Here is a tiny trained network, its code and every weight. The questions are about switching its units off for an input and a target symbol, where a switched-off unit gives its printed mean instead of its output.

import numpy as np


def w(rows, s, z=0):
    codes = np.array(rows[::2]) - 128.0
    scale = np.full(codes.shape[1], s)
    scale[-1] = z or s
    return codes * scale


def norm(h):
    return h / np.sqrt((h * h).mean(-1, keepdims=True) + 1e-5)


def f(y):
    return np.maximum(y, 0)


def softmax(a):
    e = np.exp(a - a.max(-1, keepdims=True))
    return e / e.sum(-1, keepdims=True)


def log_softmax(a):
    a = a - a.max(-1, keepdims=True)
    return a - np.log(np.exp(a).sum(-1, keepdims=True))


def net(x, mask):
    ids = ['ΓΔΛζθτψ'.index(c) for c in x.split()]
    T = len(ids)
    res = E[ids] + P[:T]
    q, k, v = (norm(res) @ M[0].T for M in (Q, K, V))
    z = softmax(np.where(np.tri(T) > 0, q @ k.T / 2**0.5, -1e9)) @ v
    res = res + np.where(mask[0], z, O[0][:, -1]) @ O[0][:, :-1]
    y = f(norm(res) @ A[0][:, :-1].T + A[0][:, -1])
    res = res + np.where(mask[1:17], y, B[0][:, -1]) @ B[0][:, :-1]
    return log_softmax(norm(res)[-1] @ U[:, :-1].T + U[:, -1])


Q, K, V, O, A, B = {}, {}, {}, {}, {}, {}
E = w([
[254,178,122,124,81],'Γ',
[147,13,118,234,195],'Δ',
[183,187,114,54,135],'Λ',
[193,182,115,177,192],'ζ',
[198,109,59,101,201],'θ',
[51,20,223,140,16],'τ',
[188,33,120,81,57],'ψ',
],0.0041)
P = w([
[67,153,168,90,153],'0',
[253,54,197,137,136],'1',
[148,146,114,121,125],'2',
[71,125,170,91,155],'3',
[206,78,140,127,85],'4',
[134,151,99,127,117],'5',
[72,123,175,94,157],'6',
[190,90,126,125,73],'7',
[114,150,72,143,108],'8',
[82,126,182,99,161],'9',
[190,82,108,126,47],'10',
[97,125,38,167,115],'11',
],0.011)
Q[0] = w([
[254,106,148,141,124],'h0',
[13,215,230,73,185],'h0',
],0.0092)
K[0] = w([
[71,200,70,113,115],'h0',
[146,125,244,74,188],'h0',
],0.012)
V[0] = w([
[149,152,35,214,239],'h0',
[115,39,49,3,143],'h0',
],0.0067)
O[0] = w([
[167,105,185,141,185,53],'h0',
[100,69,94,9,151,253],'h0',
],0.011,0.0017)
A[0] = w([
[187,69,166,98,85,2],'n0',
[42,114,104,167,76,151],'n1',
[86,86,131,213,71,184],'n2',
[68,212,211,65,98,53],'n3',
[217,171,51,83,193,206],'n4',
[75,204,93,158,152,176],'n5',
[162,46,105,64,116,122],'n6',
[216,67,111,170,44,177],'n7',
[83,90,160,182,208,164],'n8',
[171,129,60,193,46,41],'n9',
[84,193,151,59,175,73],'n10',
[99,132,83,152,2,87],'n11',
[178,165,151,229,85,46],'n12',
[3,127,138,171,139,102],'n13',
[135,117,98,162,246,73],'n14',
[170,162,110,243,69,109],'n15',
],0.0077,0.0066)
B[0] = w([
[113,144,188,70,235,149],'n0',
[183,131,132,193,141,202],'n1',
[82,69,80,153,171,196],'n2',
[134,149,157,182,1,165],'n3',
[63,63,100,170,155,252],'n4',
[164,111,162,109,194,175],'n5',
[197,159,77,149,93,226],'n6',
[40,207,142,127,142,254],'n7',
[211,172,88,111,120,182],'n8',
[152,179,129,238,107,154],'n9',
[72,187,149,171,138,162],'n10',
[186,90,55,171,185,197],'n11',
[40,22,105,50,79,151],'n12',
[137,38,165,53,166,173],'n13',
[94,77,123,167,110,156],'n14',
[133,88,78,93,43,168],'n15',
],0.0089,0.0062)
U = w([
[32,177,147,158,56,206],'Γ',
[151,188,202,178,181,254],'Δ',
[34,198,78,83,230,3],'Λ',
[113,11,198,162,57,19],'ζ',
[202,74,130,43,173,56],'θ',
[197,230,66,219,58,213],'τ',
[187,137,67,46,27,149],'ψ',
],0.011,0.0035)

Each question gives the input, a string of symbols that net reads in full, and the target symbol t.
The units are the heads (2 rows each of Q, K, V and O) and the neurons (one row each of A and B). Each row of codes is followed by its name. A weight is (code - 128) times the scale printed after its matrix; where a second scale follows, it is the last column's (O, A, B and U).
mask holds one flag per unit, heads first, then neurons. A switched-off unit (its flag False) gives its mean, the last column of its rows in O or B, instead of its output. The means were averaged over made-up inputs and are rounded, as every weight is.
A unit's drop is (log p(t) with every unit on - log p(t) with that unit switched off) / (log p(t) with every unit on - log p(t) with every unit switched off).
The circuit of an input: a set's keep is (log p(t) with only the set's units on - log p(t) with every unit switched off) / (log p(t) with every unit on - log p(t) with every unit switched off). Starting from the 12 units with the biggest drops (on a tie, the unit counted first), units are removed one at a time, each time the one whose removal leaves the highest keep (on an exact tie, the one counted first), for as long as the keep stays at least 0.8.
units of the circuit, in order: the units of the circuit, biggest drop first
unit that matters most: the unit with the biggest drop
k most important neurons: the k neurons with the biggest drops, biggest first
drop of u: that unit's drop, to one decimal
input τ Λ Δ Δ θ θ τ ζ ζ Λ θ, target ζ: 3 most important neurons -> (n12, n15, n11)
input Γ Γ θ ζ Γ Λ Λ Δ, target Λ: units of the circuit, in order -> (n7, n0)
input τ ζ τ θ Λ, target τ: units of the circuit, in order -> (h0, n9)
input τ ζ τ τ Γ ζ ψ Γ Γ τ Δ, target Γ: unit that matters most -> n7
input Λ θ Γ Δ τ Λ τ ζ, target Λ: units of the circuit, in order -> (n7, n0)
input τ ζ θ θ Λ ζ ψ Λ, target ζ: 2 most important neurons -> (n12, n15)
input Λ θ θ θ τ, target θ: units of the circuit, in order -> (h0, n0)
input Δ θ Λ θ ψ Λ ζ Λ, target Λ: 2 most important neurons -> (n7, n0)
input τ θ ψ ζ ζ, target ψ: 2 most important neurons -> (n6, n2)
input τ θ ζ τ τ ζ Λ θ, target ζ: 3 most important neurons -> (n12, n15, n6)
input θ θ Λ Γ Δ Γ Λ θ Δ τ τ, target Δ: 3 most important neurons -> (n7, n0, n4)
input Δ Λ ψ Δ τ ζ ζ Γ, target ζ: units of the circuit, in order -> (h0, n12, n6)
input θ Λ Γ ψ τ Δ Δ Γ ζ ζ ψ, target ζ: 3 most important neurons -> (n12, n15, n7)
input θ ψ θ Λ τ Γ Γ τ ζ ζ, target Δ: 2 most important neurons -> (n5, n10)
input Λ ψ Δ τ Λ θ Δ Λ ζ ζ, target Δ: unit that matters most -> n6
input Γ Λ Λ τ ζ θ θ Δ Γ τ θ, target Γ: 2 most important neurons -> (n7, n11)
input ζ Γ ζ ψ Γ, target ζ: drop of n15 -> 0.2
input Λ τ ζ τ θ ψ Δ ζ, target ψ: drop of h0 -> 2.7
input τ θ ζ, target ζ: drop of n12 -> 0.6
